(in the rows, 128 means zero)
Each row is followed by its class.
[162 143 132 122  99 108 129  96 113 127 114 113 119  87 137 145 127  78
 108 112 159 145  98 149 147 122 128 119 142 134 138 129 167 112 135 142
  92 141  92  99 139 129 152 139 121  68 133 118 110  93 121 122 138] : q_587
[159 142 119 154 126 132 170 141  98 135 144 123 108 126 173 124 141 164
 118 146 131 173 127 156 108 162 143 104  72 161 104 138 124 142 118 144
 130 112 158 143 135 114 110 150 100 109 127 152 146 124 130  58   4] : q_334
[143 119 112 116 145 144 147 138 120 133 137 144 122 132 163 110 103 139
 126 124 112 115 139 127 120 138 106 129 124 140 113 132 115 103 133 108
 142 139 107 116 101 125 130 116 147 127 141 144 149 123 153 105 134] : q_582
[104 131  63 111 133 135 128  89 140 126 107 113 107 110 113 157 103 147
 114 119 133 108 118 148 120 133 129 151  92 138 106 150 146 138 144 129
 142 107 110  99 149 120 142  93 103 140 101 120 139 109 118 115 143] : q_361
[154 144 126 104 114 139 164  95 136 155 108 111 105 128 109 152 116 106
 144 100 191 113 115 112 102 115 134 143 120 105 139 106 145 128 111 122
 131 129 116 105 150 144 131 141 131  94 118 104 117 105 119 114 120] : q_414
[152 109 117 149 146 127  77 121 118 109  99 159 111 127 178  93 126 158
 136 109 146 130 122  77 100 129 106 127 157  86 132 164 128 117 126 107
 126 104 122  75  77 129 136 137 107 103 160 135 145 116 136  83 170] : q_582
[148 144 130 106 142 153 125 136 112 125 137 124 147 140 157 123 142  88
 110 142 109 112 146 146 159 124 131 150 113  94 116 129 113 111 145 138
 104 112 125 181 125  78 125 108 160 142 148 151 120 123 132 160 168] : q_602
[118 146  93 132 116  93 158 134 117 128 124 119 142 104 158 155 160  67
 115  93  93 140 129 102 156 136 122 117 119 149 127 105 158 128 141 145
  98 147 130 134 163 132 128 101 126 114 120 144 152 110 153 111  82] : q_355
[156 163  66 111  88 143 123 108 134 127 116 123 132  96  94 137 195 140
  97 131 146 131 119 106 187 117 181 147  99 188 133 106  99 115 142 140
 115 137 102  67  90 135 133 101  97 169 130 109 150 136 113 134 100] : q_361
[101 136 126 126 151 124 122 148 117 108 141 127  99 136 119 112 144 134
 135 128 126 117 137 119 111  86 122 105 128 110 133 137 161 146 129 133
  98 126  91 162 137 138 117 145 123 158 163 130 140 152 136 108 142] : q_602
[103 151 145 179 183 164  85 155 137 144 124 133  97 159 145 130 141 153
 159 102 155  91 143  67 117 117 141 126  90 155 157 105 185 152 156 129
 134 106 119 108 152 132  96 159 126 131 151 147 144 132 160  64 115] : q_632
[149 121 122 135 108 121 126 155 130 107 142 111 147 130 153 112 143 151
 143 135 136  99 153  89  96 100 108 141 150 111 120 149 119 185 131  96
 146 136 140 143 131  74 120  87 150 149  89 124 145 147 134 128 117] : q_341
[137 140  87 139 148 127 162 103 114 128 120 124 134 136 138 138 110  99
 143 133 122 133 123 119 101 135 124 140 129  97 124 133 134 117 107 103
 130 164 131 117 147 114 133  99 140 112 125 124 151 111 116 120 111] : q_414
[134 140  99 131 103  99  78 125 128 119 102 157 117 125 150 109 120 102
 127 140 170  90 148 129 122 116 153 105  73 155 125 101 122 177 154 135
 138 119 148 160 123  88 109 123  78 108 129 131 104 104 128 137 103] : q_736
[112  94 138 134 168 155 108 162 138 139 137  89 141 121 182 146  93  93
 156 157  78  49 141  65 132 100 141 128 131  79 166 154  99 119  75 136
 136 129  93 137 148 140 133 133 119 111 146 152 157 136 131 162 172] : q_587
[156 106 141 101 118  94 106 168 143 136 139 112 135 133 126 150  97 149
 138 133 119 107 136 114  76 113 112 114 155 133 122 137 153 158 133 125
 103  73 112 135 135 122 138  99 124 108  96 127 154 131 145 150 134] : q_341
[104 146 141 106 127 163  99 119 167 126 131 131  96 105 141 143 150 101
 132 175 126 101 117  79 140 106 166 117 143  86 110 160 122 114  97 158
 103 110 111 106 124 146 140 124 103 119 154 162 111 125 118 156 177] : q_361
[126 132 159 148 172 116 113 136 115 119 109 125 122 118 135 142 142 111
 143 124 110 129 128 119  92 133 143 126 126 155 138 157 141 135 141 147
 122 115 178 147 187 125  93 115 113  85 119 126 102 108 136  96 137] : q_334
[147 123 188 129 151 163 148 127 139 171 134 128 143 149 168 159 157 108
 112 168 172 113 150  82  91 161 130 116 156 137 141 146 113 137 103 157
 142 116 150 144 113 130 106 138 154 140 155 127 149 150 155 103 145] : q_684
[173 121 159 138 135 112  82 100 125 149 112  96 111 156 127 150 160 138
 127 107 112 129 127 124 120 146 134 147 123 142 112 156 116 109 140 120
 141 133 138 128 128 123 107 152 125 134 132 133 156 141 109 138  86] : q_587
[137 149 139 109 112 152  73 127 124 129 120 125 118 149 160 134 139 134
 108 103  75 113 127 125 113 123 133 143 138 134 124 135 119 130 104 132
 120  93 139 179 109 130 110 161 144  96 132 161 135 113 136 104 132] : q_355
[104 126  80 124 129 114 120 122  99 116  97 157 148 152 153 119  65 171
 122 114  53 153 118 158 129 166 141 111 111 146 130 136 114  79 116 116
 135  94 119  92 100 145 151 125  90  72 134 140 150 123 126 112 128] : q_387
[116 143 115  89 142 136 117 131 137 120  71 118  88 152  78 165 138 155
 126 123 127  97 146 150  83 137 152 121 108  97 112 140 134 135 124 103
 133  84 165 119  98 110 112 134 128 146 115  95 108 136 123 146 130] : q_361
[114 150 120 130 123 116 106 112 120 132 124 111 113 161 143 145 143 115
 140  73 112 123  96 113  97 135 140 123 143 129 121 122 134 107 116 124
 143 141 112 111 143 147 105 130 117  96 161 146 127 126 115  76 145] : q_387
[168 121  83 114 125 128 146 122 101 130 100 138 154 145 125 133 127 110
 118 107 116 118 134 147 113 101 119 112 138 129 130 123 131 147 119 116
 126 148 151 130 157 138 109  85 139  95 125 110  88 104 123 138 102] : q_632
[132 149  89 134 119  96  90 113 127 117 112 110 108 128 144 153 124 174
 158 117 140 152 118 135 120 117 110 132 123 127 132  96 134 149 129 122
 142 152  85  88  89 139 133 103  97  94 103 133 160 106 141 107  90] : q_542
[123 147 103 126 128 127 161 114 122 131 144 128 154 156  97 136 145 122
 121  92 148 124 101 117 122 111 100 134 133 120 147 118 172 129 137 114
 119 142 104 112 193 137 130 104 151 110 135 105 125 105 114 134 129] : q_414
[117 150 118 153 119 120 128 137 121 116 131 133 127 139  83 147 154 123
 113 133 106 152  86 128 136 117 105 132 138 128 155 115 128 102 116 142
 131 187 110  94 120 137 124 119  95 101 131 124 111 135 127 147 125] : q_355
[127 152 128 129 135 119 161 124 109 137 134 136 129  95 122 151 138 129
 111 102 161 144 136 147 134 143 127 111 138 149 136  86 117  96 114 117
 136 119 157 119 164 125 109 112 154 139 146 131 102 110 125  59 159] : q_355
[149 121  93 133 154 110 153 115 127 129 146 120 154 112 122 146 148 156
 123 107 113 144 137 140 137 141 124 130 126 161 143 144 150 162 134 119
 115 107 117 135 177 134 139 113 144 146 120  99 119 126 124 120 134] : q_542
[109 104 118 105 157 103  93 126 142  85 144 114 127 141  98 109 149 136
 117 125 109 119 137  78 136 145 137 141 133 117 134 161 145 128 138 100
 124 128 160 132 143 136 139 134 125 137 106 107 125  99  98 185 146] : q_387
[109 122 145 121 127  97 124 130 120 135  92 137 142 121 129 129  98 118
 154 127 154  88 114 128 121 112 131 120 120 132 110 138 113 116 135 116
 154 110 120 128 132 132 139 124 126 103 115 125 132 113  92 117 126] : q_736
[135 131 159 116 108 125 132 128 124 165 138 144 137 104 179 146  94 184
 124 117 107 180 112 147 139 138 119 131 157 132 115 143  86  95 120 137
 149  62 126 112  98 131 124 129 105 118 101 152  99 135 138  81 162] : q_602
[135  91 139 118 156 119 127 181 140 134 122 133 127 159 125 104 103 135
 137 111  35 129 140 163 140 124 115 142 151 138 133 145 108 120 133 140
 151 136 107 193 139 113 110 174 107 149 139 122 145 151 141 159  84] : q_602
[119 114 157 104 127 136 107 141 136 120  87 147 133 103  98 138 110 102
 148 122  95  92 117 141 119  97 116 134 149  55 103 142 125 142 119 111
 129 111 139 154 136 131 148 131 161 137 115 132 125 130 108 180 130] : q_632
[193 165 145 136 155 158 118 117 139 157 133 129  45  91 114 142 167 117
 134 129 168 125 125  68  94 125 131 160  91 136 125 146 142 120 103 106
 115  99 130  95  96 147 136 186 157 160 144 144 123 119 141 134  82] : q_632
[112 123 108 160 163 129 137 177 112 122 121 116 127 111 171  84 143 128
 130 124 132 109 170  93 114 131 110 124  98 128 128  87 163 168 154 134
  81 128 116 133 112 131 136 126 113 129 163 135 142 131 130 102  89] : q_387
[138 118  80 108 145 111 129 131 118 102 143 122 163 144 122 136 149 132
 132 111 133 127 107 137 140 129 122 110 113 119 127 158 117 128 132 134
 151 162 137 127 155 123 123  97 110 106 133 107 135 122 126 124 129] : q_414
[142 130 116 130 112 145 158 135  92 129 118 107 131 148 139 125 146 211
 109 127 148 144 127 146 153 112 110 104  87 105  94 146 118 123 153 143
 113 163 101 146 140 127 119 128 107  98 144 110 135 155  96 117 131] : q_387
[161 135 151 124 124 143 129 125 124  93 130 127  81 174 102  95 161 125
 148 169 205 134 135 123 119  88 112 136  84  91 148 104 122 172 143 153
 146 223  95 158 119  98 123 150  88 122 140  79 110 153  87 118 110] : q_684
[114 164 121 151  93 106 108 102 119 139 152 107 133  89 118 129 153 103
 140 133 154 173  83 143 119 135 162 115 111 160 141 109 124 119 101 148
 131 111 122 107 118 159 148 116 124 138 121 138  82 125  80  91 139] : q_736
[145 109 146  79 138 149  98 135 150  96 156 158  98 145 142 134 110 149
 127 117 116 151 161 181 174 156 102 134 103  99 116 106 119 139 144 145
 139 155 123 167 119  91 119 171 110 142 141 133 104 148 160 122 140] : q_341
[141 159  70 138  89 132 144 136 126 147 129 123 112  59 156 130 150  99
  97 157  87 146 135 132 112 151 145 121  94 150 117 133 140 130 117 107
 100 108 137  57  92 129 142  99 124 127  94 132  79 133 123 149  99] : q_736
[136 152 113 129 140 135 126 108 143 122 119 162 126 128 125 121 119 107
 123 101 115 162 111 126 126 129 114 113 118 107 143 116 154 165 132 130
 123 115 139 126 190 121 122 121 130 116 144 115  94 111 106 118 135] : q_542
[144 153  99 131 122 141 119 126 116 128 125 137 137 131 149 109 138 120
 141 137 100 126 122 103 128 128 133 118  93 131 138 144 114 131 107 121
 136 139 132 124 130 128 125  94 118 107 132 146 106 121 104 127 102] : q_355
[139 163 142 131 121 170 135 135 147 140 140 134  73  69 167 111 130  88
 136 163 124 124 126  93 121 143 188 118 130 105 154 104 140 138  94 146
 106 100 108  84 117 144 124 131 107 102 169 153  77 102 123 121 142] : q_334
[ 99 140  73 124 125 132 113 144 120 120 111 134 126 162 123 138 136 138
 125 125 133 119 144 151  92 130 107 136 144 145 128 127 126 116 127 133
 140  95 103 120  99 109 117 117 135 123 129 142 152 121 150  71 137] : q_387
[140 141 103 142  98 126 119  96 124 134 109 124 110 145 141 128 144 105
 104 120 145 131 142 137 111 136 137 118 122 148 125 130 153 119 123 125
 120 146 145 109 125 135 116 144 125  93 133 128 112 128 137 131 112] : q_736
[113  89 134  94 130 123 143 167 121  67 142 127 159 169 158 105 106 155
 124 163 134 143 154 114 139 110 118 142 105  86 118 137 136 163 157 154
 162 136 131 194 124 109 145 112  99 126  92 130 166 159  98 146  95] : q_334
[125 117 155 131 137  84 137 135 108 104 147 108 152 113 126 115 133 172
  98 113 123 162 144 136 156 134 106 107 111 150 131 123 108 153 153 126
 105 111 146 154 181 124 125 144 138 175 103 103 134 140  96 104 103] : q_387
[162 134  50 124  92 143 194 100 106 135 132 127 129 143 105 112 120 120
  96 104 113 116 123 161 138 147 112 139 136 123 146 132 129 120 128 127
 131 152 112 131 138 140 107 122 144  93 170  95 120 108 140 183 170] : q_602
[142 107 136 149 105  92  87 118 102 107  85 131 124 140 111 123 122 158
 111 130 139 132 129 128 128 105 110 118 123 140 115 148 138  99 136 128
 141 139 155 109 117 132 123 124  97  99 108 144 141 135 125 142  95] : q_542
[115 125 142 140 124 131 167 118 121 136 137 155 106 148 120 129 104 120
 106 128 144 134 122 142 107  96 108 126 128 118 140  91 136 136 116 131
 139 128 107 142 194 108 122 120 105 127 135 133  97 112  98  83 127] : q_334
[138 140  99 120 137 127 182 137 117 131 138 127 138 124 126 107 159 131
 123 126 128 119 121 135 111 147 133 125 100 130 136 119 111 123 147 126
 151 118 124 104 177 123 117  99 125 134 152 108 130 109 109 108 103] : q_582
[160 128 129 160 158 130  95 110 123 165 118 117 139 144  87 139 105  91
 146 128 172 127 107 103 132 124 156  90 113 163 125  92 173 130 133 148
  95 154 134 120 131 159 113  86 120 121 157 143 138 129  92 100 124] : q_542
[154 113 129 127 123 120 146 132  88 120 123 135 109 136 152 122 115 161
 107 136 129 105 143 136  94 117 127 114 115 153  98 128 107 125 128 123
 116 135 139 128 123 122 112 117 101  85 130 139 116 130 136  81 122] : q_387
[152 119 130 141 135 137 131 113 102 134 127 130 135 122 181 110 100 123
 149 116 154 128 119 116 127 116 132 132 130 145 125 133 130 129 119 132
 159 148 115 118 144 135 124 116 125 105 129 154 121 120 121  53 102] : q_582
[142 121 136 129 138 174 129 139 131 149 126 159 126 123 165 135 108 144
 133 131 137 111 127 129 101 132 115 130 117 158 112  81 107 147 115  93
 130 123 117  85 158 123 126 116 151 127 111 133 149 114 126  82  89] : q_361
[138  92 112 155 109 123 127 123 132 131 119 105 110  76 172  96 122 147
 153  66  63 149 106 125 155 149 136 148 136 120 124 136  95 120 120 172
 148 163  95 137 156 157 154 138 105 125 159 141 173 137 163 138 127] : q_387
[156 138 150 118  95 114 102 106 139 150 113 140  96 102  94 137  90 155
 136 150 154 142 132 159  87 115 134 113 142 161 121 133 125 107 115 120
 113 114 150 124 121 130 117 126  90  96 100 117  98 117 115  96 147] : q_684
[155 145 186 119 121 141 118 128 105 141  87 146  73 121 130 129 127 143
 148 145 132 126 126 166 112 131 150 129  85 123 112  99 141 111 136 155
 112 122 111 125 111 123 138 157  87  77 150 143 133 132 124  74  95] : q_602
[117 144  56 132 126 130 149 122 133 145 128 116 142 125 139 133 139 118
 115 107 110 131 110 123 156 124 135 124 117 148 112 142 166 110 133 138
 126 156 117 106 156 139 130  76 122  96 134 140 107  96 129 149 105] : q_736
[149 121 120 133 100 122 107 144 116 125  84 131 121 143 105 134  75 155
 104 158 102  91 126 166 122 105 129  99 118 111 112 153 139 131 125 141
 101 122 121 155 102  84 123 121  80 100 135 126 138 148 108 116 130] : q_684
[117 124 115 125 104 117 145 123 116 113 128 138 138 119 162 124 181 106
 103 134  78 122 144 112 126 138 107 132 135 119 150 125 131 124 136 131
 104 148 116 117 162 125 110  96 113 129 136 123 119 116 154 159 139] : q_602
[148 105 126 106 124 148 106 144 116 122 101 141 121 120 172 132 136 114
 128 125 139 140 140 160 105 107 132 137 137 102 126  94 102 148 111 112
 138 112 130 131 122 116 116 156 123 102  90 116  96 105 136 117  98] : q_542
[ 96 162  95 146  94 136  98 135 129 133 127 138 148 171 133 117  99  54
 126 135 118  72  87 117  91 133 159  95 161 100 136 119 124 102 104 113
 159 106 111  76  98 128 100  95 118  87 173 177 134 130 112 134 151] : q_355
[121 121 119 150 126 130 136 138 113 114 141 126 115 153 133 140 114  95
 114 159 150 112 113  99  92  85 123 109 121 142 115 123 115 111 103 119
 104 123 117 110 101 131 117 126 143 126  99 160 152 139 154 118 122] : q_542
[132 129 176 155 158 115 141 134 123 152 139 151 147 132 161 112 122 132
 151 129 120 109  85  97  67 113 129 103 125 149 122 129  89 152 117 122
 139 114  85 126 174 130 147  93 145 152 164 128 172 154  93  62 141] : q_736
[131 154 153 118 140 159 108 154 122 137 143 178 122 127 128 122  66 190
 144 109 122 152 124 149 132 112 115 118 134 118 118 128 151 143 163 108
  92  85 129 165  93 131 106 179 116  99 124 126 143 147 164 103 149] : q_602
[127 127 119 143  89  93  73 128 144 137 138  92 105 120 107 151 119 176
 127  94 137 131  88 135  38 171 111 121 106 206 126 135 180  80 119 124
 128 129 112 118  80 153 120 128  99 134 135 149 145 148 149 110 169] : q_414
[157 145 114 121 128 153 134 108 123 152  96 140 132 131 126 126  96 114
 116 130 115 116 132 139 115 105 134 118 112 152 111 130 125 115 121 123
 111 123 135 136 143 135 113 105 141 121 136 145 109 121 106 120 117] : q_632
[108 135 133 114 121 130 217 151  93 144 117 123 149 137 148 126 111 130
  99 129 129 117 138 132 135 126 122 139 145 104 133 112 108 104 116 115
 155  90 109 147  91 146 141 195 151 107 141 107 131 131  85 110 134] : q_582
[139 163  84 139 122 130 128  88 118 148 126 109 133 147 124 116  98 152
 114  90 174 126  97 135  89 120 101 107  91 139 126 115 140 130 133 127
  87  80 125 120 145 139 120  80 124 110 158 128 105  84  98  92 165] : q_361
[150 146 113 140 147 125 155 105 119 143 137 131 127 154 123 122 133 134
 153 114 156 111 143 128 107 111 114 128 103 141 137 121 121 131 113 106
 104 138 108 167 153 130 139 145 133 104 156 120 141 122 114  99 122] : q_355
[120 133 138 141 127 113 145 161 104  95 133 127 117  89 132 122 133 131
 135 158 129  94 159 106  77 123 146 137 105 180 129 137 140  98 151  97
  87  84 121 121 138 135  87 145 135 155 127 132 117 166 115 114 152] : q_587
[133 124 116 132 114 119 144  96 129 145 137 126 147 144 139 150 120 162
 116 116 110 132 118 146 119 157 106 133 123 155 115 155 117 127 135 127
 140  98 119 123 157 122 137  98 137 147 114 130 151 129 132 124 128] : q_361
[150 100 109 109 112 136 153 125  91 118 144 114 139 118 161 122 122 130
 129 145 166 122 148 133 128 120 131 110 121  93 140 117 123 142 116 100
 144 172 130 114 122 132 130 110 116 108 102 100 134 130 128 122 135] : q_602
[126 150  89 149 120 113 128 129 109 107 125 139 145 133 128 101 141 105
 136 137  96 138 127  99 119 118 113 134 108 143 142 130 113 104 125  99
 127 171 119 104 122 134 113 120 121 133 134 120 127 152  86 132 120] : q_414
[140 108 125 134 142 129 180 109 105 128 116 148 133 131 142 103  97 103
 122 125 132 119 130 127 120 137 139 107 119 133 129 118 128 134 111 108
 128 128 136 146 144 135 143 141 150 112 141 115 130 109 117 126 121] : q_542
[143 115 164 138 149 127 102 136 138 146  96 143 123 170  68 139  89 145
 125 139 124 126 123 168 125 120 135 139 111 172 115 138 129  96 151 151
 131 127 134 153 103 109 139 147 100 106 128 115 112 168 118 154 162] : q_684
[ 57 152 114 157 153 130 150 171 119 122 124 145  99 111 156  97 109  80
 136 101  72 122  85  90 109 129 157 112 122  94 132  62 160 133 113 124
 131  86 105 101 119 150 139 134 133 129 168 165 144  94 128 112  91] : q_542
[106 116 115 107 124 143  37 147 150 106 129 165  62 119  90  82  95 100
 121  93  94 132 109 127  96 143 147 122 131 147 110  84 115  94 101  99
 116  70 157  92  70 157 136 171 145 141 130 165 130  96 140 123 143] : q_387
[144 134 102 121 128 126 140 106 106 132 131 134 127 119 141 141 136 126
 126 119 149 126 118 109 127 117 129 118 107  87 123 115 125 133 109 122
 121 136 143 118 153 141 129 107 125 100 138 130 124  96 136 155 112] : q_414
[162 188 162 118  84 139  95  96 109 155  76 121 131 128 128 140 179 174
  97 126 136 133 118 134 139  93 112 155 134 175 137 130 106 125 139 149
  95 114  79 112  62 130 109 130 125 131 133 136 134 135 139 109  90] : q_602
[132 108 114  89 144 139 124 132 149 145  88 145 127 139 126 135 118 126
 136 104 158 136 162 149  98 126 128 126 139 148 131 131 164 147 138 134
 143 100 113 130 126 150 124 134 108 130 132 114 123 143 137 116  91] : q_334
[112 153 132 154 125 147 106 126 124 144 128  90 140  94 160 114 186 114
 145 159 144 107 117  96  97 142 130 119  95 154 116 103  99 141 125 149
 142 146 123  83 124 137 136  29 160 169 141 159 159 123 114 112 119] : q_361
[127 133  86 134 152 121 112 126 106 109 103 128 134 118 116 121 152 136
 128 138 135 146 147 117 126 138 146 119 129 109 143 155 130 121 126 101
 115 118 154 118  87 127 134 123 129 131 114 101 136 121 128 150 134] : q_355
[104 153 112 155 147 131  89 135 123  76 119 161 110 134  79 107 122 135
 128 183 167 147  99 146 102 122 121 126  73 134 164 137 130 170 124 134
 147 144 118 134  92  90 150 161 114 155 113 102 137 138 124 138  98] : q_736
[107 163 164 153 170 119 150 132 121 117 129 129  96  99 176 126 123  96
 148 150 115 148 123  85 110 122 126 106 130  98 146 163 128 124 121 113
 128 167 109 102 147 144 128 169 116  97 135 119 138 152 137 131 129] : q_355
[117 128 122 110 140 141 110 133 119 112 137 150 127 128 112 127 126 131
 110 127 141  99 139 145 151 116 146  97 120 116 108 145 131 131 117 104
 123 113 165 129 119 122 110 140 140 153 132 138 101 136 128  99 107] : q_736
[157 123 115 119 120 126 153 109 117 140 127 143 134 147 121 123 122 135
 130 114 132  92 134 133 120 133 138 151 141 149 124 127 121 103 119 115
 131 129 124 150 114 133 126 122 137 113 154 130 128 108 133 121 125] : q_736
[124 128  86 130 150 164 119 110 141 136 145 128 122 122 170 154 126 155
 128 153 119 146 170 128 151 160 135 130 119  97 115 136 132 129 131 161
 133 126 143 132 115 121 137 110 105  93 153 150 166 135 140  87 188] : q_587
[128 131 100 123 109 114 117  96 122 136 116 148 100 117 126 142 121 148
 101  96 149 145 103 140 108 143 118 127 157 125  94 146 160 123 118 100
 128  98 122 118  86 141 136 170 125 115 147 131 147 114 116 105 152] : q_602
[111 122 150  98 139 123 102  97 149 147 116 137 111 148  89 172 117 140
 119 137 161  75 142 122 136 136 141 112 134 129  75 127 134 116 150 145
 102  96 148 143  92 143 130 109 122 134 147 154 179 118 156 148 151] : q_361
[114 130  72 174 117 105 146 143 105 137 150 114 163 138 132 134 122 119
 135 127 142 124 130 110 102 155 130 120 127 188 160 130 139  81 122 124
 158 126 136 159 148 128 111 134 136 113 145 128 171 123 120  86 193] : q_582
[135 126  63 130 132 123 114  81 130 137 123  93 122 154 151 157 147 138
 137 105 143 110 127  93 133 140 132 128 125 123 146 150 145 111 106 133
 139 150  98 117 132 130 119  92 110 116 158 140 156  88 133 106 141] : q_587
[ 97 131 141 134 170 141 113 125 134 126 136 113 133 159 110 111  90 123
 117 110 100 124  85 111 148 115 125 133 136 101 117 166 154 113 143 138
 124 121 113 143 126 120 130 120 134 149 142 147 145 132 112 135 162] : q_602
[145 120 124 137 143 127 138 117 116 134 100 107 125 156 111 152 151 167
 139  99 131 123 119 133 126 110 116 161 133 120 119 137 145 126 139 142
 129 140  98 131 164 132 134 110 145 114 140 118 146 139 130 152 145] : q_602
[128 144 164 101  98 105 130 136 145 122 133 119 106 107 112 134 156 107
 149 118 150 135 123 123 128 112 145 121 121 128 124 106 138 137 144 155
 122 129 135 166 154 130 134 129 105 106 115 130 144 111 122 107 104] : q_334
[112 142 148 121 125 157 110 131 102  92 146 128 119 131 108 109 135 133
 105 160 154 110  89 146 120 110 118 118  95 117 129 129 124 140 119 125
 131 151 120 134 109 124 134 136 128 129 131 120  93 118  94 134 140] : q_361
